Below are the code and all the weights of a small trained network. Each question names an input and a target symbol and asks about switching units off, where a switched-off unit gives its printed mean instead of its output.

import numpy as np


def w(rows, s, z=0):
    codes = np.array(rows[::2]) - 128.0
    scale = np.full(codes.shape[1], s)
    scale[-1] = z or s
    return codes * scale


def norm(h):
    return h / np.sqrt((h * h).mean(-1, keepdims=True) + 1e-5)


def f(y):
    return np.maximum(y, 0)


def softmax(a):
    e = np.exp(a - a.max(-1, keepdims=True))
    return e / e.sum(-1, keepdims=True)


def log_softmax(a):
    a = a - a.max(-1, keepdims=True)
    return a - np.log(np.exp(a).sum(-1, keepdims=True))


def net(x, mask):
    ids = ['ΓΛΠΣΦΩαζηθμξτψ'.index(c) for c in x.split()]
    T = len(ids)
    res = E[ids] + P[:T]
    u = 0
    for l in range(2):
        r = norm(res)
        for j in range(3):
            rows = slice(2 * j, 2 * j + 2)
            q, k, v = (r @ M[l][rows].T for M in (Q, K, V))
            z = softmax(np.where(np.tri(T) > 0, q @ k.T / 2**0.5, -1e9)) @ v
            o = O[l][rows]
            res = res + np.where(mask[u + j], z, o[:, -1]) @ o[:, :-1]
        u += 3
        y = f(norm(res) @ A[l][:, :-1].T + A[l][:, -1])
        res = res + np.where(mask[u : u + 4], y, B[l][:, -1]) @ B[l][:, :-1]
        u += 4
    return log_softmax(norm(res)[-1] @ U[:, :-1].T + U[:, -1])


Q, K, V, O, A, B = {}, {}, {}, {}, {}, {}
E = w([
[128,115,120,142,130,136,53,135],'Γ',
[129,141,105,119,117,163,74,138],'Λ',
[164,112,200,105,136,127,109,154],'Π',
[132,132,170,58,153,119,103,126],'Σ',
[86,142,126,144,111,126,90,144],'Φ',
[110,146,133,172,251,173,116,174],'Ω',
[122,122,117,162,65,139,104,123],'α',
[137,120,222,86,130,153,150,63],'ζ',
[75,54,153,185,135,3,144,101],'η',
[121,105,60,106,105,99,145,186],'θ',
[146,134,180,61,98,112,165,103],'μ',
[200,63,60,129,148,131,150,107],'ξ',
[78,123,65,98,108,117,147,84],'τ',
[95,106,69,178,125,146,170,145],'ψ',
],0.0034)
P = w([
[161,191,97,199,122,85,41,107],'0',
[78,3,152,77,134,163,74,145],'1',
[88,29,151,69,126,161,118,137],'2',
[111,125,101,138,109,124,177,130],'3',
[123,122,123,116,118,137,185,135],'4',
[110,95,156,84,126,169,203,143],'5',
],0.002)
Q[0] = w([
[29,2,96,101,37,172,117,138],'L0H0',
[160,126,247,45,138,128,134,113],'L0H0',
[57,26,64,109,75,184,150,179],'L0H1',
[144,122,224,58,115,135,130,125],'L0H1',
[202,163,235,117,187,80,148,73],'L0H2',
[134,169,61,195,160,85,118,115],'L0H2',
],0.0083)
K[0] = w([
[117,131,113,123,104,98,229,111],'L0H0',
[168,204,134,166,129,102,79,121],'L0H0',
[125,133,108,123,127,138,254,141],'L0H1',
[162,206,127,163,111,92,104,114],'L0H1',
[138,155,141,145,126,118,6,119],'L0H2',
[88,63,136,104,123,161,75,146],'L0H2',
],0.0096)
V[0] = w([
[153,76,139,128,141,3,143,171],'L0H0',
[183,94,155,179,34,164,137,117],'L0H0',
[189,146,133,65,125,159,89,203],'L0H1',
[204,96,66,126,183,141,135,71],'L0H1',
[140,121,133,192,157,171,132,215],'L0H2',
[127,143,43,104,55,101,140,207],'L0H2',
],0.0049)
O[0] = w([
[166,70,135,142,150,2,202,135,165],'L0H0',
[165,87,182,166,16,170,142,219,104],'L0H0',
[237,188,115,59,138,117,101,158,47],'L0H1',
[187,96,17,156,113,195,215,73,254],'L0H1',
[116,123,130,152,171,157,150,240,117],'L0H2',
[112,68,48,49,135,102,76,172,143],'L0H2',
],0.0045,0.0011)
A[0] = w([
[146,98,93,151,180,121,143,113,49],'L0N0',
[117,170,135,169,254,151,157,158,2],'L0N1',
[132,146,155,68,129,137,170,128,156],'L0N2',
[143,141,137,133,189,130,96,123,212],'L0N3',
],0.0065,0.0019)
B[0] = w([
[144,158,184,136,65,172,165,135,189],'L0N0',
[81,151,136,3,81,161,239,167,255],'L0N1',
[144,112,114,176,177,131,61,143,184],'L0N2',
[126,167,141,117,168,107,208,114,218],'L0N3',
],0.0052,0.0031)
Q[1] = w([
[161,83,58,194,3,150,159,68],'L1H0',
[109,145,156,130,139,106,139,132],'L1H0',
[97,79,134,96,104,195,120,135],'L1H1',
[163,200,94,193,120,10,154,98],'L1H1',
[84,153,79,136,50,101,144,120],'L1H2',
[166,220,123,148,82,105,136,75],'L1H2',
],0.0044)
K[1] = w([
[196,33,70,125,134,199,253,81],'L1H0',
[121,141,144,108,152,116,118,131],'L1H0',
[115,62,161,100,145,190,114,173],'L1H1',
[92,207,64,182,103,47,160,41],'L1H1',
[87,43,127,101,93,143,174,156],'L1H2',
[148,73,224,88,105,139,141,77],'L1H2',
],0.0046)
V[1] = w([
[65,145,138,141,163,133,171,136],'L1H0',
[219,116,120,130,145,178,164,118],'L1H0',
[128,42,164,53,251,188,147,133],'L1H1',
[137,54,166,108,149,152,90,91],'L1H1',
[123,151,97,155,172,139,142,151],'L1H2',
[139,157,76,229,156,122,116,143],'L1H2',
],0.0024)
O[1] = w([
[114,135,142,129,135,84,26,108,147],'L1H0',
[239,61,68,132,124,161,179,90,183],'L1H0',
[156,238,42,252,103,63,104,65,255],'L1H1',
[117,223,52,160,128,85,166,168,156],'L1H1',
[151,124,134,170,138,115,114,93,133],'L1H2',
[148,133,136,213,234,95,129,124,80],'L1H2',
],0.002,0.00075)
A[1] = w([
[34,29,59,199,168,182,118,161,4],'L1N0',
[154,149,90,253,214,74,130,97,129],'L1N1',
[54,115,39,98,117,143,101,21,23],'L1N2',
[177,93,221,29,121,111,77,59,123],'L1N3',
],0.0036,0.0038)
B[1] = w([
[147,236,58,255,166,97,155,133,223],'L1N0',
[117,37,163,106,162,167,126,124,239],'L1N1',
[36,70,113,81,143,194,86,69,253],'L1N2',
[117,185,68,151,81,94,141,138,246],'L1N3',
],0.0056,0.0012)
U = w([
[152,44,182,122,243,199,83,140,105],'Γ',
[197,200,79,87,155,212,45,139,114],'Λ',
[250,155,203,152,155,88,128,196,183],'Π',
[187,182,119,107,225,62,127,27,89],'Σ',
[55,197,186,117,179,79,43,168,235],'Φ',
[82,182,164,46,151,178,232,177,206],'Ω',
[102,79,174,141,33,202,73,231,163],'α',
[124,188,225,204,76,186,130,61,222],'ζ',
[62,27,197,178,127,33,194,108,1],'η',
[138,71,39,45,144,47,100,211,61],'θ',
[136,188,104,117,3,34,115,90,75],'μ',
[224,52,59,142,84,187,207,84,5],'ξ',
[27,81,70,84,119,183,87,33,139],'τ',
[87,171,48,251,176,129,148,178,171],'ψ',
],0.0072,0.00099)

Each question gives the input, a string of symbols that net reads in full, and the target symbol t.
The units are the heads (2 rows each of Q, K, V and O) and the neurons (one row each of A and B). Each row of codes is followed by its name. A weight is (code - 128) times the scale printed after its matrix; where a second scale follows, it is the last column's (O, A, B and U).
mask holds one flag per unit, layer by layer, with each layer's heads first. A switched-off unit (its flag False) gives its mean, the last column of its rows in O or B, instead of its output. The means were averaged over made-up inputs and are rounded, as every weight is.
A unit's drop is (log p(t) with every unit on - log p(t) with that unit switched off) / (log p(t) with every unit on - log p(t) with every unit switched off).
The circuit of an input: a set's keep is (log p(t) with only the set's units on - log p(t) with every unit switched off) / (log p(t) with every unit on - log p(t) with every unit switched off). Starting from the 12 units with the biggest drops (on a tie, the unit counted first), units are removed one at a time, each time the one whose removal leaves the highest keep (on an exact tie, the one counted first), for as long as the keep stays at least 0.8.
units of the circuit, in order: the units of the circuit, biggest drop first
unit that matters most: the unit with the biggest drop
top k neurons: the k neurons with the biggest drops, biggest first
heads that matter: for each layer, one digit per head in row order, 1 if its drop is at least 0.15 and else 0, layers parted by /
input Π Γ Ω Γ ζ, target Π: units of the circuit, in order => L0H1; L0H0; L0N2
input η Ω τ ζ Γ, target τ: units of the circuit, in order => L1N2; L0N0; L0H0
input Γ η Φ Ω Ω ζ, target Γ: top 3 neurons => L0N2; L0N1; L1N1
input Π Ω Γ, target Ω: units of the circuit, in order => L0H2; L0N1
input Φ α Λ Π θ Σ, target Φ: units of the circuit, in order => L0H1; L0N1
input Ω ζ ψ Γ τ, target τ: unit that matters most => L1N2
input ξ Λ Φ ζ Φ Σ, target ξ: units of the circuit, in order => L0H1; L0N1
input Π Ω μ, target Π: heads that matter => 011 / 000
input α Π Φ, target α: heads that matter => 110 / 000
input η μ μ, target η: units of the circuit, in order => L0H0; L0H1
input Φ η Π μ Γ Λ, target μ: heads that matter => 111 / 000
input τ ψ θ ζ μ Γ, target μ: units of the circuit, in order => L0H2; L0H1; L1N3
input η μ Λ τ ψ Γ, target ψ: top 2 neurons => L1N0; L0N1
input ζ Γ Π Γ, target Π: unit that matters most => L0H1
input Σ Γ ζ Ω α Γ, target α: heads that matter => 100 / 000
input Γ Ω μ θ η Π, target Γ: units of the circuit, in order => L0N1; L0N2
input α ξ θ ψ Λ, target ψ: heads that matter => 010 / 000
input ψ θ ζ, target ψ: top 2 neurons => L1N0; L0N1
input α α Ω ζ μ, target α: heads that matter => 100 / 000
input θ ζ Φ Σ ψ Π, target θ: units of the circuit, in order => L0H2
input Σ η μ, target Σ: heads that matter => 110 / 000
input Σ ψ θ ζ, target Σ: heads that matter => 110 / 000
input τ Π τ τ Λ Γ, target τ: heads that matter => 001 / 000
input Γ θ ζ, target Γ: top 3 neurons => L0N1; L0N2; L1N1
